Here is a tiny trained network, its code and every weight. The questions are about switching its units off for an input and a class, where a switched-off unit gives its printed mean instead of its output.

import numpy as np


def w(rows, s, z=0):
    codes = np.array(rows[::2]) - 128.0
    scale = np.full(codes.shape[1], s)
    scale[-1] = z or s
    return codes * scale


def norm(h):
    return h / np.sqrt((h * h).mean(-1, keepdims=True) + 1e-5)


def f(y):
    return np.maximum(y, 0)


def log_softmax(a):
    a = a - a.max(-1, keepdims=True)
    return a - np.log(np.exp(a).sum(-1, keepdims=True))


def net(x, mask):
    res = np.array(x, float).reshape(1, 8) / 4 @ E
    u = 0
    for l in range(3):
        y = f(norm(res) @ A[l][:, :-1].T + A[l][:, -1])
        res = res + np.where(mask[u : u + 4], y, B[l][:, -1]) @ B[l][:, :-1]
        u += 4
    return log_softmax(norm(res)[-1] @ U[:, :-1].T + U[:, -1])


A, B = {}, {}
E = w([
[132,123,124,129,129,132,122,120,120,128,131,127],'x0',
[126,125,130,130,124,126,124,126,126,128,128,133],'x1',
[138,134,130,125,144,137,129,138,126,137,128,117],'x2',
[182,172,175,122,7,139,113,202,66,85,87,92],'x3',
[111,114,116,233,129,230,191,172,104,155,167,222],'x4',
[69,135,142,127,67,198,70,123,174,218,154,100],'x5',
[127,132,129,132,125,122,133,125,129,133,125,128],'x6',
[130,127,133,124,125,131,134,117,126,128,120,127],'x7',
],0.017)
A[0] = w([
[87,141,138,102,52,143,10,106,179,219,131,32,16],'0.n1',
[61,117,148,109,101,197,40,84,214,251,146,101,48],'0.n2',
[81,118,111,90,201,61,79,60,180,154,143,73,8],'0.n3',
[87,146,124,125,136,110,133,95,195,142,152,117,3],'0.n4',
],0.018,0.0047)
B[0] = w([
[90,104,185,1,130,127,112,139,77,113,134,92,239],'0.n1',
[140,131,12,163,82,114,174,131,181,178,130,109,249],'0.n2',
[177,70,185,137,100,80,121,162,157,157,152,175,235],'0.n3',
[112,87,124,106,110,120,125,125,145,141,123,189,167],'0.n4',
],0.018,0.021)
A[1] = w([
[101,88,151,135,233,107,114,83,163,144,146,214,72],'1.n1',
[30,114,90,143,249,149,168,50,186,173,175,159,122],'1.n2',
[46,140,135,137,64,224,38,116,171,217,136,84,7],'1.n3',
[97,113,111,96,253,70,88,27,198,145,129,114,4],'1.n4',
],0.028,0.0027)
B[1] = w([
[88,146,212,59,206,161,180,105,70,89,124,119,251],'1.n1',
[71,174,4,97,154,150,135,89,128,141,62,88,249],'1.n2',
[159,161,242,204,139,112,172,41,185,39,215,170,235],'1.n3',
[148,106,188,189,59,71,77,220,143,150,192,160,173],'1.n4',
],0.019,0.016)
A[2] = w([
[151,70,185,91,182,39,2,163,89,131,32,153,3],'2.n1',
[148,111,108,206,165,201,141,163,43,120,92,240,25],'2.n2',
[194,163,106,95,108,9,79,74,200,73,115,25,159],'2.n3',
[176,70,140,139,77,177,237,150,153,138,206,186,126],'2.n4',
],0.021,0.0031)
B[2] = w([
[158,184,74,248,124,158,157,88,153,98,148,141,229],'2.n1',
[60,112,136,74,65,126,120,196,123,157,133,81,185],'2.n2',
[143,110,94,93,174,155,73,98,116,117,44,134,224],'2.n3',
[139,145,161,209,175,140,85,198,63,144,115,151,250],'2.n4',
],0.017,0.022)
U = w([
[154,140,220,199,164,96,148,129,129,87,177,171,252],'0',
[189,142,52,151,136,142,72,85,128,74,47,117,137],'1',
[53,137,109,50,209,145,165,129,81,122,76,125,155],'2',
[83,134,120,146,91,155,99,232,70,120,88,91,58],'3',
[151,22,125,87,86,65,93,153,199,231,167,146,89],'4',
[121,124,194,8,83,128,59,70,126,72,133,54,83],'5',
[72,150,27,185,138,147,164,62,204,180,153,133,52],'6',
],0.016,0.0036)

Each question gives the input, the list of numbers given to net, and the class t.
The units are the neurons (one row each of A and B). Each row of codes is followed by its name. A weight is (code - 128) times the scale printed after its matrix; where a second scale follows, it is the last column's (A, B and U).
mask holds one flag per neuron, layer by layer. A switched-off neuron (its flag False) gives its mean, the last column of its row in B, instead of its output. The means were averaged over made-up inputs and are rounded, as every weight is.
A unit's drop is (log p(t) with every unit on - log p(t) with that unit switched off) / (log p(t) with every unit on - log p(t) with every unit switched off).
The circuit of an input: a set's keep is (log p(t) with only the set's units on - log p(t) with every unit switched off) / (log p(t) with every unit on - log p(t) with every unit switched off). Starting from all 12 units, units are removed one at a time, each time the one whose removal leaves the highest keep (on an exact tie, the one counted first), for as long as the keep stays at least 0.8.
units of the circuit, in order: the units of the circuit, biggest drop first
unit that matters most: the unit with the biggest drop
k most important neurons: the k neurons with the biggest drops, biggest first
k most important neurons of layer l: the k neurons of layer l with the biggest drops, biggest first
drop of u: that unit's drop, to one decimal
input [8,0,-2,-7,-7,3,-1,-2], class 4: unit that matters most -> 0.n2
input [-6,8,8,-3,2,-7,-7,-7], class 2: 3 most important neurons -> [0.n1, 0.n2, 1.n2]
input [3,0,-5,0,-6,7,8,-2], class 4: 2 most important neurons of layer 1 -> [1.n1, 1.n2]
input [8,-4,6,2,-8,-2,-2,-8], class 1: units of the circuit, in order -> [2.n1, 1.n3]
input [1,6,-2,-7,-2,0,-8,2], class 0: units of the circuit, in order -> [0.n3, 1.n1]
input [6,-6,-7,5,3,-7,-2,-8], class 3: units of the circuit, in order -> [0.n1, 1.n3, 2.n2]
input [4,-5,3,8,1,6,7,7], class 0: 2 most important neurons of layer 1 -> [1.n3, 1.n2]
input [-4,3,-5,5,0,-4,-6,-6], class 1: 2 most important neurons -> [1.n1, 1.n3]
input [-4,0,3,0,-4,6,-4,-4], class 4: 2 most important neurons -> [0.n2, 0.n3]
input [-7,-6,5,-6,8,-8,7,-4], class 2: 2 most important neurons -> [1.n1, 0.n2]
input [-8,-6,-5,-8,2,0,-4,-3], class 2: 3 most important neurons -> [1.n1, 1.n2, 2.n1]
input [3,0,2,-8,7,-8,-3,4], class 2: 3 most important neurons -> [1.n1, 1.n2, 0.n2]
input [-6,-8,-2,8,-8,-1,-6,-4], class 1: 3 most important neurons -> [2.n1, 1.n1, 1.n3]
input [-1,4,-7,0,5,-6,-7,3], class 2: 3 most important neurons of layer 0 -> [0.n2, 0.n3, 0.n1]
input [2,8,-8,0,5,-8,1,-5], class 2: units of the circuit, in order -> [1.n3]
input [8,8,-3,8,-1,-1,7,7], class 1: 3 most important neurons -> [1.n1, 1.n3, 0.n3]
input [-1,-8,-1,5,1,-8,8,-1], class 3: 3 most important neurons of layer 0 -> [0.n1, 0.n3, 0.n2]
input [3,-7,3,4,2,8,-6,2], class 0: 4 most important neurons -> [1.n3, 0.n2, 2.n4, 1.n2]
input [4,1,5,2,-1,8,7,4], class 5: 2 most important neurons -> [0.n1, 1.n3]
input [-7,3,3,-8,3,-4,3,1], class 2: unit that matters most -> 1.n1
input [-8,-6,-2,-5,2,-5,-7,-6], class 2: 2 most important neurons of layer 0 -> [0.n2, 0.n1]
input [7,1,-8,-1,5,-3,5,2], class 2: 2 most important neurons -> [0.n2, 0.n3]
input [0,-8,-4,-7,2,-8,7,-7], class 2: 3 most important neurons -> [1.n1, 1.n2, 0.n1]
input [-3,5,7,7,-2,3,4,3], class 5: drop of 0.n1 -> 0.7
input [0,7,7,-1,-5,7,7,5], class 4: drop of 0.n3 -> 0.3
input [-6,8,0,5,-2,8,1,2], class 5: drop of 0.n1 -> 4.4
